[[128 132 127 128 124 117 127 119 128 131]
 [138 120 137 133 126 141 129 134 134 123]
 [139 132 138 135 121 121 130 116 134 122]
 [116 127 116 119 128 119 126 129 123 142]
 [115 141 121 122 138 121 131 123 119 122]
 [124 120 121 121 122 123 126 131 128 144]
 [127 138 128 128 129 115 129 116 125 125]
 [120 140 123 124 134 117 130 118 122 126]
 [138 144 141 141 131 125 133 114 128 103]
 [128 135 131 132 134 131 131 127 125 115]
 [129 114 123 126 120 126 121 137 131 143]
 [133 128 135 131 131 139 131 131 131 118]]
The entry directly above the smallest entry? 126
The largest entry in the last row -> 139
The minimum? 103
The entry just right of 140 is 123
The smallest entry in the last row: 118
The bottom-left entry? 133
The first entry in reading order? 128
The third entry, reading row by row? 127
The entry in the top-right corner: 131
The first entry in the row that holds the smallest entry is 138
The second entry on the main diagonal? 120
The third-last entry, reading row by row: 131
The entry directly below the smallest entry? 115
The largest entry in the first row? 132
The fifth entry in reading order: 124
The smallest entry in the first column is 115
The second entry on the diagonal from the top-right corner is 134
The 3rd entry on the diagonal from the top-right corner? 116
The second entry from the end, reading row by row? 131
The third entry on the main diagonal: 138

data =
array([[141, 122, 134, 123, 141, 128, 132, 122],
       [156, 125, 136, 135, 133, 121, 120, 123],
       [150, 123, 135, 134, 140, 132, 126, 121],
       [150, 124, 134, 122, 140, 119, 129, 118],
       [139, 125, 135, 124, 130, 118, 117, 129],
       [146, 118, 139, 128, 137, 117, 128, 124],
       [153, 125, 132, 135, 139, 124, 124, 131],
       [144, 127, 139, 124, 142, 127, 127, 130],
       [157, 122, 130, 125, 134, 109, 131, 129],
       [152, 129, 137, 130, 138, 122, 127, 129],
       [149, 122, 141, 118, 133, 113, 126, 126],
       [152, 134, 145, 127, 129, 115, 123, 118],
       [150, 120, 139, 128, 148, 128, 130, 133],
       [148, 121, 142, 124, 142, 127, 123, 130],
       [152, 123, 134, 123, 131, 115, 130, 125]])
Indices start at 1.
The entry just right of the largest entry is 122
The bottom-left entry: 152
The entry in row 1 and column 1: 141
Find the entry in row 1 and column 3.
A: 134
Find the bottom entry of the column that holds the smallest entry.
A: 115
The entry directly below 146 is 153
The top-right entry -> 122
Find the bottom-right entry.
A: 125
Find the entry directly below the largest entry.
A: 152
The smallest entry -> 109
Find the entry directly above the smallest entry.
A: 127
The entry in row 3 and column 3 -> 135
The entry in row 3 and column 1 is 150
The entry at row 1, column 2: 122
The entry at row 2, column 2 -> 125
The entry in row 2 and column 1: 156
Find the entry just right of the smallest entry.
A: 131
The maximum is 157

arr = [124 147 139 132 118 132 157]
The 2nd entry from the right?
Answer: 132
The 3rd entry from the right?
Answer: 118
The last entry?
Answer: 157
